Each row has a name. Each question is about the rows just above it.

[143 132 170 128 140 150 128 163 128 154 128 138 171 147 128 190] -> k657
[168 132 157 134 145 138 108 160 139 159 173 157 171 136 169 177] -> k902
[138 155 161 131 128 128 128 168 142 175 169 128 169 131 164 203] -> k484
[172 132 166 144 122 160 128 159 128 128 169 141 169 149 175 209] -> k951
[153 136 128 144 141 148 112 162 136 161 177 143 171 143 175 184] -> k333
[141 138 171 128 127 145 112 160 128 127 171 140 175 128 166 184] -> k967
Shuffled k657 with one entry gone: [128 171 163 154 143 128 190 147 170 132 150 128 128 128 138], missing : [140]
Shuffled k951 with one entry gone: [132 149 128 169 169 141 122 128 175 172 166 160 209 128 144], missing : [159]

[115 109  61 133 129 171 193 192 145 179] = k198
[115 139 130 133 129 171 193 121 145 179] = k769
[115 139  62 133 129 171 193 134 145 179] = k766
[115 109  61 133 129 171 193 121 145 179] = k961
[115 139  62 133 178 171 193 121 145 179] = k238
[103 139  55  33 151 171 193 121 147 179] = k240
k238 without one entry, shuffled: [ 62 133 193 145 121 139 115 171 178]. Gone: : [179]
k766 without one entry, shuffled: [193 139 129 171 179 115 134 145  62]. Gone: : [133]
Which entry of k769 is missing from [121 133 171 145 193 115 130 179 139]? : [129]
k198 without one entry, shuffled: [115  61 133 129 171 179 192 145 109]. Gone: : [193]

[151 170 157 136  84  65] -> k893
[111 124 225  96  26 136] -> k825
[ 99 131 132 147 127  97] -> k252
[131 107  70 120  58 149] -> k631
[141 125 178 148  94 148] -> k201
[111 124 225 106 149  91] -> k606
[133 194 132 102 138 132] -> k947
[131 137 172 118 128 109] -> k446
Shuffled k606 with one entry gone: [111  91 106 124 225], missing : [149]
k252 without one entry, shuffled: [147  99  97 131 127]. Gone: : [132]
k947 without one entry, shuffled: [132 138 102 194 132]. Gone: : [133]
k825 without one entry, shuffled: [225 111  26 124 136]. Gone: : [96]

[151 118 117 182 137 160 115 172 108 148 172 158 198 136 169 171 159 141
 144 153 132 154 131 167 196 185 155 189 162 169 138  97 113 156 165  92
 112 116 174 141 133 137] -> k620
[104 138 139  85 118  95 136  91 143 110 105  97  81 117 101  91 108 127
 105 107 130 119 133 101  79  86 111  85 100  96 121 144 140 102 104 145
 128 139  95 116 124 123] -> k836
[106 135 138  93 120 100 133  97 140 114 109 101  90 116 108  96 111 129
 136 109 132 123 133 105  88  95 113  95 104 101 124 139 138 108 110 141
 125 136 103 117 126 126] -> k667
[ 99 138 141  75 118  89 137  82 146 108  95  91  66 114  95  82 100 125
 101 100 131 115 133  92  66  76 104  76  93  87 121 149 143  99  98 153
  98 140  88 112 124 123] -> k39
[162 116 112 145 136 172 116 184 103 149 177 170 210 144 170 183 166 135
 155 163 126 149 125 171 208 193 161 169 172 180 135  97 107 161 165  89
 119 113 177 146 130 133] -> k904
[113 134 135 103 122 108 133 106 137 117 116 109 102 121 113 106 118 129
 114 116 130 124 132 113 100 104 119 104 112 109 124 137 136 113 115 137
 127 135 109 123 126 126] -> k473
[147 118 118 165 139 156 120 158 116 146 142 154 164 136 152 158 141 129
 148 143 126 135 123 148 167 164 138 164 149 152 136 115 118 152 150 117
 127 117 157 135 133 134] -> k773
[134 129 126 130 124 131 131 133 126 124 134 132 134 134 124 133 133 124
 132 134 124 124 126 135 133 128 134 128 135 135 123 127 124 126 124 124
 131 128 125 128 123 124] -> k580
[ 98 138 141  74 118  89 137  81 147 108  92  91  63 114  93  81  99 123
 102  99 130 113 132  90  63  75 103  74  91  86 120 151 144  98  97 155
 132 140  87 112 124 122] -> k216
[130 128 126 128 123 128 129 130 126 124 133 128 132 130 125 130 131 126
 128 131 125 126 127 132 130 127 132 127 131 131 124 126 125 124 125 123
 128 128 125 127 124 124] -> k285
[115 132 134 108 124 112 131 110 135 120 118 112 107 122 117 110 119 129
 116 118 130 126 131 115 105 109 120 109 114 113 126 135 134 116 118 135
 127 133 114 124 127 127] -> k295
Which entry of k620 is missing from [171 108 133 172 169 131 185 156 159 144 198  92 174 182 189 137 132 153
 118 196 113 160 158 116 155 151 136 117 148 138 112 167 162  97 165 137
 115 169 141 141 172]? : [154]
Shuffled k295 with one entry gone: [112 131 126 114 130 132 116 127 122 109 116 120 127 105 118 115 119 129
 114 107 131 135 133 110 124 110 126 115 134 109 120 135 118 124 134 135
 127 117 118 112 108], missing : [113]
Shuffled k667 with one entry gone: [103 125 126 138  93 113 109 108  97 141 140 136  96 117 106  90 136 129
 104 133 101 124 105 101 110  95 100 138 133 116 108 123  95 132 126 109
 120 111 139  88 114], missing : [135]
Which entry of k904 is missing from [210 177 116 149 119 166 146 208 171 135 183 107 170 172 103 165 136 184
 145 163 133 155  89 180 172 125 161 161 162 116 126 170 130 169 193 112
  97 177 113 135 149]? : [144]
k295 without one entry, shuffled: [110 115 116 134 112 135 118 133 116 118 124 115 127 126 105 124 113 107
 130 127 118 108 126 131 109 132 120 117 135 122 109 127 135 134 120 114
 131 112 110 114 119]. Gone: : [129]

